[[104 136]
 [100 143]
 [112 147]]
:
[136 100]

[[129 132]
 [106 124]
 [125 123]]
:
[132 106]

[[106 115 146]
 [129 101 138]
 [122 126 130]
 [121 107 116]
 [123 126 129]]
:
[146 101 122]

[[114 129 142 121]
 [132 116 104 153]]
:
[121 104]

[[117 112 103 103 108]
 [132 137 141 142 139]]
:
[108 142]

[[123 105 128 119]
 [123 139 135 135]
 [115 112 130 123]
 [134 131 113 130]
 [127 107 127 115]]
:
[119 135 112 134]

[[133 119 140]
 [130 122 115]
 [131 113 150]]
:
[140 122 131]

[[130 150 134]
 [125 100 124]
 [131 154 134]
 [135 143 140]]
:
[134 100 131]
---
[[146 119 110 105 150 143 100 119 116 125 115]
 [131 129 140 152 117 142 142 107 117 154 134]
 [147 148 151 144 157 108 135 145 127 129 133]
 [108 144 133 123 124 140 118 157 135 140 133]
 [106 129 138 117  99 108  98 143 149 101 113]
 [126 100 110 148 138 124 103 127 127 150 152]
 [148 149 135 139 100 128 127 104 112 156 156]]
:
[[119 110 105 150 143 100 119 116 125 115 146]
 [129 140 152 117 142 142 107 117 154 134 131]
 [148 151 144 157 108 135 145 127 129 133 147]
 [144 133 123 124 140 118 157 135 140 133 108]
 [129 138 117  99 108  98 143 149 101 113 106]
 [100 110 148 138 124 103 127 127 150 152 126]
 [149 135 139 100 128 127 104 112 156 156 148]]

[[128 130 127 123 131 138 129 132 126]
 [118 120 127 130 131 120 119 108 136]
 [119 122 127 127 133 127 121 112 134]
 [136 133 131 140 117 109 135 138 126]
 [135 130 131 141 116 106 133 133 127]
 [122 121 129 138 124 106 122 110 136]
 [126 129 127 120 135 143 127 130 127]
 [126 124 129 138 122 107 126 117 133]]
:
[[130 127 123 131 138 129 132 126 128]
 [120 127 130 131 120 119 108 136 118]
 [122 127 127 133 127 121 112 134 119]
 [133 131 140 117 109 135 138 126 136]
 [130 131 141 116 106 133 133 127 135]
 [121 129 138 124 106 122 110 136 122]
 [129 127 120 135 143 127 130 127 126]
 [124 129 138 122 107 126 117 133 126]]

[[147 130 135 122 121 130 135 129 135 140 124]
 [145 124 131 135 115 119 135 141 131 141 139]
 [137 111 126 134 125 123 144 131 147 135 122]
 [146 119 129 136 126 118 119 143 130 129 130]
 [152 142 141 118 117 129 119 135 119 138 132]]
:
[[130 135 122 121 130 135 129 135 140 124 147]
 [124 131 135 115 119 135 141 131 141 139 145]
 [111 126 134 125 123 144 131 147 135 122 137]
 [119 129 136 126 118 119 143 130 129 130 146]
 [142 141 118 117 129 119 135 119 138 132 152]]

[[131 106 106 139 140 112 131 111]
 [127 107 109 134 139 116 129 119]
 [129 131 131 129 125 126 126 125]
 [128 113 117 133 132 115 126 117]
 [130 120 121 133 131 120 128 119]]
:
[[106 106 139 140 112 131 111 131]
 [107 109 134 139 116 129 119 127]
 [131 131 129 125 126 126 125 129]
 [113 117 133 132 115 126 117 128]
 [120 121 133 131 120 128 119 130]]

[[130 102 100 138 146 117 136 117 113]
 [130 107 105 137 143 119 134 118 116]
 [129 129 129 128 126 127 127 126 129]
 [129 116 117 133 133 119 128 119 124]
 [128 134 132 126 127 133 129 133 127]]
:
[[102 100 138 146 117 136 117 113 130]
 [107 105 137 143 119 134 118 116 130]
 [129 129 128 126 127 127 126 129 129]
 [116 117 133 133 119 128 119 124 129]
 [134 132 126 127 133 129 133 127 128]]

[[131 134 146 121 156 126 138 131 123 118 127]
 [118 135 146 122 154 127 139 132 124 118 128]
 [125 134 146 122 155 127 138 131 124 118 128]
 [140 137 148 122 151 128 141 133 126 118 129]]
:
[[134 146 121 156 126 138 131 123 118 127 131]
 [135 146 122 154 127 139 132 124 118 128 118]
 [134 146 122 155 127 138 131 124 118 128 125]
 [137 148 122 151 128 141 133 126 118 129 140]]
